mok: [-1,-2,-48,-85,13,-12,-86,33,-89,-51,20]
pufa: [-3,-6,19,11,6,-2,13,3,9,12,-8]
nel: [29,14,-11,-32,10,-5,-31,13,-34,-18,-1]
vapi: [-85,-38,34,-78,-12,-46,17,-79,35,65,-8]
kov: [0,-1,-3,2,18,-8,-1,18,2,3,-12]
zemor: [65,34,-38,-79,17,-12,-78,35,-85,-46,15]
Kavod: [-5,-3,-2,18,-16,19,15,-28,4,1,11]
len: [-5,-3,-2,18,-16]
5
rev: [-46,-85,35,-78,-12,17,-79,-38,34,65]
zemor
len: [0,-1,-3,2,18]
5
rev: [-2,-3]
Kavod
rev: [18,-1,-8,18,2]
kov
len: [0,-1,-3,2,18,-8,-1,18,2,3]
10

nep: [-18,-69,-50,61,47,0,-30,72,5,-64,-40,-21,16,-6,-9,5,61,-50,52,-23,13,-20,-59]
Ral: [-18,-69,-50,61,47,0,-30,72,5,-64,-40,39,53,0,-19,49,-28,34,-48,42,-57,48,40]
mot: [-67,26,-19,-13,-40,43,25,-25,17,-25,-44,53,-55,24,-9,61,5,53,9,24,-2,-17,21]
len: [-67,26,-19,-13,-40,43,25,-25,17,-25,-44,53,-55,24,-9,61,5,53,9,24,-2,-17,21]
23
len: [-18,-69,-50,61,47,0,-30,72,5,-64,-40,39,53,0,-19,49,-28,34,-48,42,-57,48]
22
rev: [-20,13,-23,52,-50]
nep
len: [-67,26,-19,-13,-40,43,25,-25,17,-25,-44]
11
len: [-18,-69,-50,61,47,0,-30,72]
8
len: [-67,26,-19,-13,-40,43,25,-25,17,-25,-44,53,-55,24,-9,61,5,53]
18
rev: [61,5,-9]
nep

pizik: [-12,16,17,-74,75]
Sokul: [-47,17,16,-74,-22]
baze: [-47,16,-74,17,-22]
vone: [-12,7,-12,17,-5]
rev: [17,-74,16,-47]
baze
len: [-47,16,-74]
3
len: [-47,17,16,-74]
4
rev: [-74,16,17]
Sokul

rudam: [50,-69,-3,87,-76]
vupeb: [50,-69,-25,29,-51]
gagu: [50,-69,-25,29,-40]
q: [50,-69,-25,29,-40]
gagu
len: [50,-69,-25,29]
4
rev: [-51,29]
vupeb
rev: [-76,87,-3,-69]
rudam

fiv: [-6,17,63,-16,11,50,5,10]
fasik: [-35,19,13,15,-9,60,-4,51]
Rad: [-41,7,-27,-70,-16,18,7,-16]
maro: [-43,27,28,27,-2,59,12,-8]
tor: [-19,25,30,14,-28,32,38,26]
Rova: [-8,28,-19,-67,-37,-19,-3,-8]
Zubo: [17,-16,-6,63,11,-11,39,-3]
lova: [-18,-33,13,-48,-15,-7,4,14]
Bivum: [-18,7,-27,-70,-16,18,7,-16]
Leso: [17,-6,-19,-67,-37,-19,15,-8]
q: [-8,28,-19,-67,-37,-19,-3,-8]
Rova
len: [-35,19,13,15,-9,60]
6
q: [-18,7,-27,-70,-16,18,7,-16]
Bivum
q: [-6,17,63,-16,11,50,5,10]
fiv
len: [-18,7,-27]
3
q: [-41,7,-27,-70,-16,18,7,-16]
Rad
rev: [11,-16,63,17,-6]
fiv

kepe: [-69,-3,-42,71,7]
voza: [-69,-55,-42,71,7]
Mataz: [72,7,-42,71,7]
len: [-69,-55,-42,71,7]
5
q: [-69,-55,-42,71,7]
voza
len: [-69,-3,-42,71]
4
len: [72,7,-42,71]
4
q: [72,7,-42,71,7]
Mataz

lofa: [-17,69,-23,15,16,31,76,50,0,-74,-11]
nuvan: [-17,69,-23,15,-2,5,-66,77,-41,34,-37]
Zavif: [-23,38,26,60,34,-37,5,77,-66,-2,-41]
len: [-17,69,-23,15,-2,5,-66,77,-41]
9
rev: [-41,-2,-66,77,5,-37,34]
Zavif

rute: [-11,-4,18,23,-16,16,0,20,-1,3,5,43,-8,6,-22]
vitad: [-7,-10,28,8,-12,-26,16,32,-3,-15,-1,0,3,14,-15]
peg: [16,-15,-31,1,0,24,0,-11,-6,53,-5,-8,-6,-19,6]
soze: [-6,-4,17,3,2,34,-2,35,-1,-11,9,-5,7,-9,-16]
tugo: [-11,-5,-17,-5,-31,-68,-1,-27,4,9,0,15,7,7,-20]
Zuron: [21,18,-42,24,-13,49,7,38,-19,-5,1,-9,9,-11,-21]
rev: [9,-11,-1,35,-2]
soze
len: [-7,-10,28,8,-12,-26]
6
len: [21,18,-42,24,-13,49,7,38,-19,-5]
10
rev: [24,0,1]
peg

Menaf: [66,7,-5,-83,-18,-25,-49,-48,-32,-39,-60,26,-9,39,-18,-24,-28,-37]
muzog: [7,60,56,-17,-24,-10,7,16,-75,22,-80,40,0,19,-19,28,15,-7]
Viru: [7,-24,16,-10,-80,-75,-17,22,60,56,7,40,0,19,-19,-50,27,-33]
rev: [-80,22,-75,16,7,-10,-24,-17,56,60]
muzog
len: [7,-24,16,-10,-80,-75,-17,22,60,56,7,40,0,19,-19,-50,27]
17
len: [7,-24,16,-10,-80,-75,-17,22,60,56,7,40]
12

gevi: [24,-31,-8,23,-53,9,20,-28,6,-44,12,5]
Bizi: [2,48,-28,-30,-12,-58,0,2,-17,-13,15,-46]
gabus: [20,8,34,-21,-86,43,56,-12,-71,4,-34,15]
Fepez: [-2,51,20,-6,24,23,4,1,-1,-14,-43,9]
ger: [-3,-39,-38,33,-18,-29,-20,-17,38,-22,57,-7]
foge: [18,-47,-12,46,-28,14,5,-27,41,-41,35,15]
larur: [25,-5,16,-11,-48,24,26,-19,-30,-42,-55,6]
rirel: [-14,-18,-37,34,16,-33,-28,-1,51,6,72,-8]
nav: [-15,53,13,-45,17,-12,2,25,-46,40,-33,-15]
rivo: [18,-47,-12,46,-28,14,5,-27,-12,41,15,9]
rev: [6,-55,-42]
larur
len: [24,-31,-8,23,-53,9,20,-28]
8
len: [24,-31,-8,23,-53,9,20,-28,6,-44,12]
11
len: [-3,-39,-38,33]
4
rev: [12,-44,6,-28,20,9,-53,23,-8]
gevi
rev: [51,-1]
rirel
len: [-14,-18,-37,34,16,-33,-28,-1,51,6,72,-8]
12

nif: [-48,-25,14,73]
Bogad: [-33,17,-57,62]
Vig: [-48,-24,14,73]
mipa: [-17,-50,74,7]
nugan: [-33,16,-57,62]
zavum: [-48,-26,14,73]
Sufip: [-33,17,-58,63]
rev: [-57,17]
Bogad
len: [-17,-50,74]
3
len: [-33,17,-58,63]
4
len: [-17,-50]
2
rev: [14,-26,-48]
zavum
len: [-33,16,-57]
3

Pepo: [40,-6,58,14,-33,-14,27,9,-40,23,40,11,-10,-37,22,36,-21,4,-6,21,-13,29,-23,-11,-37,54,18,7,-11,47,40,27,-20,35,17,13,17]
til: [10,10,4,-11,0,24,5,-24,-21,15,-40,25,35,23,-57,-2,12,29,26,-20,14,-8,20,32,-24,13,21,-16,38,19,19,0,16,7,-15,12,-17]
der: [-41,-39,-20,-32,39,16,26,3,58,23,-40,-57,35,15,25,12,29,-2,24,-12,30,-29,19,17,-24,13,21,-16,-5,9,9,-48,-22,-46,-18,22,-13]
len: [10,10,4,-11]
4
rev: [-40,23,58,3,26,16]
der
q: [10,10,4,-11,0,24,5,-24,-21,15,-40,25,35,23,-57,-2,12,29,26,-20,14,-8,20,32,-24,13,21,-16,38,19,19,0,16,7,-15,12,-17]
til
rev: [-10,11,40,23,-40,9,27]
Pepo
rev: [7,16,0,19,19,38]
til
rev: [-2,29,12,25,15,35,-57,-40,23]
der
rev: [35,-57,-40,23,58]
der

boted: [16,11,-35,38,-27,-16,-2,19,-56,17,-24,17]
nuv: [31,56,-56,64,21,50,44,-77,-58,-55,-4,-24]
Mesu: [-45,44,16,71,-36,-64,17,-56,-2,19,-24,-51]
let: [-14,-69,8,-5,49,59,11,28,-18,21,10,-1]
tuz: [40,51,-43,-15,-57,-45,-25,12,-38,21,-39,28]
mem: [33,23,-41,5,-26,-19,-21,58,-54,55,-37,34]
mido: [-25,-54,-11,35,26,35,31,0,-53,9,12,-13]
lasu: [51,55,-30,-29,-51,-30,-34,28,-38,21,12,-39]
lorep: [-37,1,29,10,22,20,16,-47,55,-49,42,-43]
q: [-25,-54,-11,35,26,35,31,0,-53,9,12,-13]
mido
rev: [28,-39,21,-38,12]
tuz
len: [33,23,-41,5,-26,-19,-21,58,-54,55,-37,34]
12
len: [33,23,-41,5,-26,-19,-21,58,-54,55,-37]
11
rev: [-13,12,9,-53,0]
mido
rev: [-24,17,-56,19,-2]
boted
len: [-25,-54,-11,35,26,35,31]
7

sovog: [47,24,55,38,80,0,10,15,54,-8,15,-35]
Desir: [-11,30,-50,3,-58,27,-26,-21,8,-23,7,-39]
Boke: [-5,70,-28,29,-85,24,-7,-19,5,-11,-9,-42]
Pilol: [36,35,15,27,29,24,-25,0,47,-23,27,-35]
Val: [-38,-53,30,-63,-27,9,23,65,-7,-14,-61,12]
Rin: [28,-85,24,-7,-19,5,-11,-9,-42,-12,53,51]
zib: [-40,-29,16,-58,-51,-1,48,43,-2,12,-68,-3]
rev: [-42,-9,-11,5,-19,-7,24,-85,29]
Boke
len: [-40,-29,16,-58]
4
rev: [-85,29,-28]
Boke
rev: [-85,29]
Boke
rev: [27,-58,3,-50,30,-11]
Desir

nivo: [11,11,-22,2,9,-17,2,23,1,21,-15,-13,5,4,1,2,1,-2,16,7]
lapav: [11,11,-22,2,9,-17,2,23,1,21,-15,-13,5,4,-24,9,-9,7,2,-16]
zod: [3,2,1,-2,61,-42,-25,23,2,72,-39,-42,31,4,-5,-11,9,-26,44,12]
dute: [49,33,-58,-2,61,-42,-25,23,2,72,-39,43,-4,19,-24,30,-14,23,-24,-30]
Bava: [11,11,-22,2,9,-11,2,23,1,21,-15,-13,5,4,1,2,1,-2,16,7]
Nok: [-6,-6,-29,13,-15,-26,19,41,-7,8,-22,-17,-11,15,-5,17,-10,14,4,-2]
q: [11,11,-22,2,9,-17,2,23,1,21,-15,-13,5,4,1,2,1,-2,16,7]
nivo
len: [11,11,-22,2,9,-17,2,23,1,21]
10
rev: [1,2,3]
zod
q: [11,11,-22,2,9,-11,2,23,1,21,-15,-13,5,4,1,2,1,-2,16,7]
Bava

tivab: [-37,-22,26,-52,-29,51,67,-14,-41,58,3,-24,6,10,68,-6,-3,49,-37,10,-42,25,-40,53,33,45,-30,-7,-40,63,-33,-27,-33,57,-28,-36,20,-28,-25,-47,26,6,29,37,-16,-27,60]
kal: [-74,37,26,24,-31,5,82,33,-75,-2,52,32,28,-23,31,29,60,36,-74,-9,-49,8,-13,30,24,-22,52,17,-88,79,27,20,-4,51,17,-42,60,-25,-61,-3,10,8,-44,-13,38,59,-21]
Buli: [-76,-7,-10,-4,-63,31,87,47,-79,22,57,-13,-8,21,35,35,44,50,-78,33,-69,40,-44,49,55,10,2,-26,-85,79,36,30,-46,27,-25,-64,69,-48,-69,-36,28,41,11,20,58,8,10]
vip: [1,31,-10,49,7,-37,-20,21,5,-73,4,26,34,26,-47,5,2,-34,3,40,10,6,19,-10,27,-64,42,36,21,5,63,59,24,-27,31,10,3,0,43,29,-37,49,15,-3,52,48,-75]
rev: [29,43,0,3,10]
vip
len: [1,31,-10,49,7,-37,-20,21,5,-73,4,26,34,26,-47,5,2,-34,3]
19

Nozo: [72,-47,-59,-27,47,63,-21,-8]
Fedu: [72,-47,-59,-27,-21,4,4,61]
Getas: [-21,-56,-73,-13,71,35,-2,91]
len: [-21,-56,-73,-13,71,35]
6
rev: [-73,-56,-21]
Getas
len: [72,-47]
2

faf: [15,87,-15,-54,9,-21,48]
seruv: [25,16,-35,-11,-26,-22,37]
vetab: [-11,-24,-22,-24,-11,6,18]
rugu: [24,23,-47,-9,-20,53,10]
Vafe: [59,-7,-63,11,-14,2,-3]
Fakev: [25,16,-35,-11,-26,16,3]
fub: [-1,10,-4,-19,-63,38,-14]
Lora: [-40,-12,-7,-33,-68,10,-16]
Baval: [3,-1,-52,-17,-36,47,-1]
rev: [-22,-26,-11]
seruv
len: [-1,10,-4,-19,-63]
5

kotot: [-1,-18,13,6,-20,14,-31,13,-8,1,-19,43,43,4,-23,-16,29,0,-12,13,2,9,15,4]
zul: [-2,-20,14,7,-21,13,-32,14,-8,1,-22,45,46,3,-25,-15,29,1,-12,14,2,10,16,4]
kilat: [-6,-30,18,13,-29,15,-42,20,-12,-1,-38,56,63,1,-35,-17,39,2,-17,22,2,16,22,3]
Pipot: [-7,-33,19,14,-31,15,-45,23,-13,-1,-41,59,71,1,-39,-18,44,1,-17,24,1,17,24,2]
siz: [-5,-24,16,10,-24,13,-38,17,-10,-1,-31,48,54,2,-30,-15,34,2,-15,18,2,13,19,4]
Lini: [-4,-21,15,9,-24,13,-34,16,-9,0,-27,46,50,3,-28,-16,32,2,-14,16,3,12,18,4]
vopi: [-6,-27,17,11,-27,14,-39,18,-11,-1,-34,53,59,2,-33,-16,37,2,-16,19,2,15,20,4]
Lek: [-6,-27,17,11,-32,14,-39,18,-11,-1,-34,53,59,2,-33,-16,47,2,-16,19,2,15,26,4]
len: [-1,-18,13,6,-20,14,-31,13,-8,1,-19,43,43,4,-23,-16,29,0,-12,13,2,9,15,4]
24
len: [-7,-33,19,14,-31,15,-45,23,-13,-1,-41]
11
len: [-6,-30,18,13]
4
len: [-2,-20,14,7,-21,13,-32,14,-8,1,-22,45,46,3,-25,-15,29,1,-12,14,2,10,16,4]
24
len: [-6,-27,17]
3

zubod: [22,11,-57,6,1,3,33,9,44,15,14,-49,1,-25,-14,17,-17,0,-34,-14,28,-19,26,3,-9,18,10,-14,-28,16,9,-5,22,-50,-18,39,33,2,33,-32,14,12,-1,19,-45,23,-5,-4,1,3,42,-29,54]
turu: [32,-28,23,-7,-16,-23,-38,-25,-45,-4,1,18,-1,24,-19,-9,34,-30,11,29,-8,-4,15,35,31,-3,5,6,-8,-10,-28,8,15,3,44,16,-22,-14,-12,13,-27,-3,22,-18,-18,-19,-18,29,-34,13,14,19,-7]
lut: [30,-13,59,-20,-10,-53,-23,-33,-18,-11,-4,40,25,8,-29,7,-11,-59,7,18,18,28,-30,-42,4,-21,-25,-13,14,-50,-18,10,-16,-5,25,-2,-30,4,-8,0,-12,-10,0,-20,-39,16,8,11,10,-7,-32,29,19]
Dom: [28,-6,-21,35,11,-8,-15,37,19,21,19,-39,-4,-41,-19,-17,13,0,16,-5,9,-46,-11,-21,-2,-35,18,-43,-9,34,8,-14,24,11,34,-19,18,3,17,-7,12,44,14,-6,10,14,24,6,7,10,-9,1,17]
pimo: [37,-20,32,21,-3,-21,-21,19,7,9,-9,0,-35,-9,-44,-14,26,-15,20,31,16,-13,4,-7,-5,-9,-13,-46,-32,16,5,-31,9,-10,34,6,3,-11,10,22,-19,38,8,-9,-58,16,18,15,20,-15,-5,15,14]
Vose: [13,12,-20,0,-27,-24,12,-20,-1,-5,-2,-25,10,-1,-8,13,-29,-19,-57,0,21,5,9,13,28,0,14,-43,-12,-22,-2,-7,12,-59,-17,23,1,-8,3,-37,1,-14,-14,-5,-73,33,-31,11,-15,-45,43,2,53]
Risor: [-9,-31,-5,-17,-6,3,-20,7,49,10,16,13,-5,-25,-27,4,8,-43,46,22,32,-2,-11,-28,-47,-9,-11,16,-7,32,-38,10,-14,27,42,26,-8,10,5,13,-6,13,15,-7,2,-20,19,-1,28,24,-45,12,-9]
rege: [-17,-42,-12,-37,13,-2,-29,12,24,14,-1,1,-14,1,-9,4,28,-10,47,12,36,9,9,12,-1,-6,-6,41,-13,25,-10,-3,6,10,4,25,11,-13,-15,26,-15,5,27,-7,21,-26,22,19,-3,25,-22,10,-13]
tusu: [-20,31,-32,14,-41,20,-4,52,41,7,-3,-17,-21,-47,9,33,-5,27,48,10,-6,-7,10,-39,-56,-15,13,-17,-18,58,-32,-15,20,-5,48,26,10,-5,58,-31,9,37,10,-10,-31,26,32,-33,57,1,-6,-4,19]
len: [13,12,-20,0,-27,-24,12,-20,-1,-5,-2,-25,10,-1,-8,13,-29,-19,-57,0,21,5,9,13,28,0,14,-43,-12,-22,-2,-7,12,-59,-17,23,1,-8,3,-37,1,-14,-14,-5,-73,33,-31,11,-15,-45,43,2,53]
53
len: [37,-20,32,21,-3,-21,-21,19,7,9,-9,0,-35,-9,-44,-14,26,-15,20,31,16,-13,4,-7,-5,-9,-13,-46,-32,16,5,-31,9,-10,34,6,3,-11,10,22,-19,38,8,-9,-58,16,18]
47
len: [-9,-31,-5,-17,-6,3,-20,7,49,10,16,13,-5,-25,-27,4,8,-43,46,22,32,-2,-11,-28,-47,-9,-11,16,-7,32,-38,10,-14,27,42,26,-8,10,5,13,-6,13,15,-7,2,-20,19,-1,28,24,-45]
51

gebaf: [72,55,5,-44,50,-26,-29,19,-2,15]
vilek: [-24,-17,72,55,5,-44,47,-26,-29,63]
tus: [26,-36,-30,-4,-38,22,17,12,-16,-14]
len: [72,55]
2
len: [26]
1
len: [72,55,5,-44,50]
5
rev: [22,-38,-4,-30,-36,26]
tus
rev: [-29,-26,47,-44,5,55,72]
vilek
len: [72,55,5,-44,50,-26,-29,19,-2,15]
10

